Here is a tiny trained network, its code and every weight. The questions are about switching its units off for an input and a target symbol, where a switched-off unit gives its printed mean instead of its output.

import numpy as np


def w(rows, s, z=0):
    codes = np.array(rows[::2]) - 128.0
    scale = np.full(codes.shape[1], s)
    scale[-1] = z or s
    return codes * scale


def f(y):
    return y / 2 * (1 + np.tanh(0.7978845608 * (y + 0.044715 * y**3)))


def softmax(a):
    e = np.exp(a - a.max(-1, keepdims=True))
    return e / e.sum(-1, keepdims=True)


def log_softmax(a):
    a = a - a.max(-1, keepdims=True)
    return a - np.log(np.exp(a).sum(-1, keepdims=True))


def net(x, mask):
    ids = ['αβεζμσω'.index(c) for c in x.split()]
    T = len(ids)
    res = E[ids] + P[:T]
    u = 0
    for l in range(3):
        r = res
        for j in range(3):
            rows = slice(2 * j, 2 * j + 2)
            q, k, v = (r @ M[l][rows].T for M in (Q, K, V))
            z = softmax(np.where(np.tri(T) > 0, q @ k.T / 2**0.5, -1e9)) @ v
            o = O[l][rows]
            res = res + np.where(mask[u + j], z, o[:, -1]) @ o[:, :-1]
        u += 3
        y = f(res @ A[l][:, :-1].T + A[l][:, -1])
        res = res + np.where(mask[u : u + 4], y, B[l][:, -1]) @ B[l][:, :-1]
        u += 4
    return log_softmax(res[-1] @ U[:, :-1].T + U[:, -1])


Q, K, V, O, A, B = {}, {}, {}, {}, {}, {}
E = w([
[135,181,160],'α',
[255,60,175],'β',
[43,120,166],'ε',
[92,143,155],'ζ',
[185,153,212],'μ',
[37,48,82],'σ',
[147,46,76],'ω',
],0.019)
P = w([
[10,239,216],'0',
[144,105,155],'1',
[118,105,145],'2',
[114,107,125],'3',
[100,88,169],'4',
[104,96,155],'5',
[53,43,167],'6',
[137,91,193],'7',
[87,63,154],'8',
[66,60,131],'9',
[105,86,101],'10',
[70,33,146],'11',
[65,3,183],'12',
[93,58,79],'13',
],0.0039)
Q[0] = w([
[78,87,222],'0.h0',
[73,128,122],'0.h0',
[2,168,159],'0.h1',
[109,203,87],'0.h1',
[150,205,225],'0.h2',
[220,198,170],'0.h2',
],0.0097)
K[0] = w([
[155,120,151],'0.h0',
[144,247,14],'0.h0',
[174,133,242],'0.h1',
[69,253,159],'0.h1',
[172,42,114],'0.h2',
[199,17,123],'0.h2',
],0.0079)
V[0] = w([
[234,48,196],'0.h0',
[143,84,84],'0.h0',
[182,1,68],'0.h1',
[126,43,122],'0.h1',
[98,221,45],'0.h2',
[136,100,77],'0.h2',
],0.0066)
O[0] = w([
[140,50,94,250],'0.h0',
[197,2,131,118],'0.h0',
[175,103,121,221],'0.h1',
[81,67,53,197],'0.h1',
[87,180,97,3],'0.h2',
[114,201,171,114],'0.h2',
],0.0084,0.0051)
A[0] = w([
[254,127,135,7],'0.n0',
[61,179,81,43],'0.n1',
[158,201,159,166],'0.n2',
[227,230,173,158],'0.n3',
],0.0083,0.0019)
B[0] = w([
[2,51,172,255],'0.n0',
[143,100,136,134],'0.n1',
[155,179,79,149],'0.n2',
[179,78,77,184],'0.n3',
],0.0094,0.0051)
Q[1] = w([
[96,64,62],'1.h0',
[151,183,63],'1.h0',
[155,210,247],'1.h1',
[81,114,94],'1.h1',
[122,148,191],'1.h2',
[87,141,160],'1.h2',
],0.011)
K[1] = w([
[80,158,25],'1.h0',
[39,236,71],'1.h0',
[130,254,102],'1.h1',
[55,165,138],'1.h1',
[177,116,131],'1.h2',
[48,116,155],'1.h2',
],0.0096)
V[1] = w([
[141,147,178],'1.h0',
[163,174,78],'1.h0',
[77,139,235],'1.h1',
[225,76,152],'1.h1',
[2,148,114],'1.h2',
[122,103,166],'1.h2',
],0.0088)
O[1] = w([
[41,255,33,93],'1.h0',
[101,186,249,7],'1.h0',
[102,203,191,163],'1.h1',
[140,93,192,216],'1.h1',
[70,66,16,135],'1.h2',
[68,101,186,165],'1.h2',
],0.0054,0.013)
A[1] = w([
[174,73,21,152],'1.n0',
[175,30,121,250],'1.n1',
[79,168,209,60],'1.n2',
[122,3,102,115],'1.n3',
],0.011,0.002)
B[1] = w([
[44,159,131,181],'1.n0',
[184,165,62,232],'1.n1',
[128,116,255,130],'1.n2',
[79,166,108,253],'1.n3',
],0.008,0.034)
Q[2] = w([
[59,145,48],'2.h0',
[133,36,106],'2.h0',
[165,138,196],'2.h1',
[221,147,119],'2.h1',
[116,97,245],'2.h2',
[88,242,155],'2.h2',
],0.011)
K[2] = w([
[117,253,102],'2.h0',
[43,117,167],'2.h0',
[161,48,55],'2.h1',
[110,56,159],'2.h1',
[130,137,119],'2.h2',
[134,206,101],'2.h2',
],0.0066)
V[2] = w([
[6,129,139],'2.h0',
[111,218,93],'2.h0',
[128,61,18],'2.h1',
[138,85,106],'2.h1',
[93,131,127],'2.h2',
[159,160,200],'2.h2',
],0.012)
O[2] = w([
[78,76,112,254],'2.h0',
[147,150,145,238],'2.h0',
[88,130,117,130],'2.h1',
[168,128,17,103],'2.h1',
[255,176,199,161],'2.h2',
[105,74,57,17],'2.h2',
],0.0079,0.017)
A[2] = w([
[217,152,238,3],'2.n0',
[1,223,186,125],'2.n1',
[89,28,61,183],'2.n2',
[126,49,189,244],'2.n3',
],0.0074,0.003)
B[2] = w([
[31,83,67,161],'2.n0',
[100,53,163,254],'2.n1',
[186,210,241,236],'2.n2',
[254,14,96,152],'2.n3',
],0.0058,0.0091)
U = w([
[154,255,218,131],'α',
[103,168,120,101],'β',
[122,82,168,85],'ε',
[133,159,197,137],'ζ',
[195,90,118,255],'μ',
[73,142,138,54],'σ',
[108,160,68,104],'ω',
],0.0088,0.0061)

Each question gives the input, a string of symbols that net reads in full, and the target symbol t.
The units are the heads (2 rows each of Q, K, V and O) and the neurons (one row each of A and B). Each row of codes is followed by its name. A weight is (code - 128) times the scale printed after its matrix; where a second scale follows, it is the last column's (O, A, B and U).
mask holds one flag per unit, layer by layer, with each layer's heads first. A switched-off unit (its flag False) gives its mean, the last column of its rows in O or B, instead of its output. The means were averaged over made-up inputs and are rounded, as every weight is.
A unit's drop is (log p(t) with every unit on - log p(t) with that unit switched off) / (log p(t) with every unit on - log p(t) with every unit switched off).
The circuit of an input: a set's keep is (log p(t) with only the set's units on - log p(t) with every unit switched off) / (log p(t) with every unit on - log p(t) with every unit switched off). Starting from the 12 units with the biggest drops (on a tie, the unit counted first), units are removed one at a time, each time the one whose removal leaves the highest keep (on an exact tie, the one counted first), for as long as the keep stays at least 0.8.
circuit, biggest first: the units of the circuit, biggest drop first
k most important neurons: the k neurons with the biggest drops, biggest first
k most important neurons of layer l: the k neurons of layer l with the biggest drops, biggest first
which heads matter: for each layer, one digit per head in row order, 1 if its drop is at least 0.15 and else 0, layers parted by /
drop when u is switched off: that unit's drop, to one decimal
input α σ μ μ ε σ μ μ, target μ: circuit, biggest first	[1.n0, 2.n2]
input ε α μ σ μ μ ω ω ε μ, target μ: 4 most important neurons	[1.n3, 1.n0, 1.n1, 0.n3]
input ω α ζ ε α α β α μ α β α β, target ω: 2 most important neurons	[1.n3, 1.n1]
input ω σ ω σ ω β ω α, target ω: circuit, biggest first	[2.h1, 1.h1]
input ω ε ω σ σ ζ ε ε μ α α μ ω, target ω: circuit, biggest first	[1.n1, 1.n3, 1.h1]
input μ ω α α ω ε, target ε: circuit, biggest first	[1.n1, 0.h1, 2.n1, 2.n3]
input ω ω ω α β β μ β, target ω: circuit, biggest first	[1.n1, 1.n3, 0.n0, 0.h0]
input ε β ζ ζ, target ε: which heads matter	110 / 010 / 110
input μ ω μ σ α ζ μ μ β ω α, target μ: circuit, biggest first	[1.n3, 1.n0]
input α β ω α σ ε α μ σ, target α: 3 most important neurons	[0.n0, 0.n3, 1.n3]
input α α β σ, target α: 2 most important neurons	[0.n0, 0.n3]
input μ μ μ ε σ β β α β σ ζ, target μ: which heads matter	010 / 101 / 010
input μ β ω ζ σ, target μ: which heads matter	010 / 111 / 010
input μ β μ ζ α, target μ: 3 most important neurons of layer 1	[1.n1, 1.n3, 1.n2]
input ω ω ζ ω σ ω ω, target ω: 3 most important neurons	[1.n1, 1.n3, 1.n0]
input α α ω μ μ ω β β β ε μ α ε, target α: 4 most important neurons	[0.n0, 0.n3, 0.n2, 1.n3]
input σ β μ ω, target σ: which heads matter	010 / 011 / 110
input α ζ β, target α: which heads matter	111 / 111 / 111
input α ω β ω, target α: 3 most important neurons of layer 0	[0.n0, 0.n2, 0.n3]
input σ ζ β ε μ α σ ε β β, target σ: 2 most important neurons of layer 1	[1.n3, 1.n0]
input ε σ σ ω β ζ μ α ω ε σ, target ε: 4 most important neurons	[0.n0, 1.n1, 2.n1, 0.n3]
input ω ω σ β ε ω σ α, target ω: 2 most important neurons of layer 0	[0.n0, 0.n3]
input α β ε ε, target α: most important neuron of layer 0	[0.n0]
input ω α μ σ σ σ α ζ ε, target ε: 2 most important neurons of layer 1	[1.n1, 1.n3]
input σ β ε β μ β ω ω ζ ω β μ μ β, target σ: 4 most important neurons	[0.n0, 1.n3, 1.n0, 1.n1]
input μ ω ζ ε ω ω β ε α ζ, target μ: 2 most important neurons of layer 2	[2.n2, 2.n3]
input ε β μ ζ, target ε: drop when 1.h1 is switched off	0.5
input α σ β α μ σ μ ε μ ω μ β, target α: drop when 0.h0 is switched off	1.0
input α β ζ β ζ σ μ α α ω β α ζ ω, target α: drop when 0.h1 is switched off	0.1
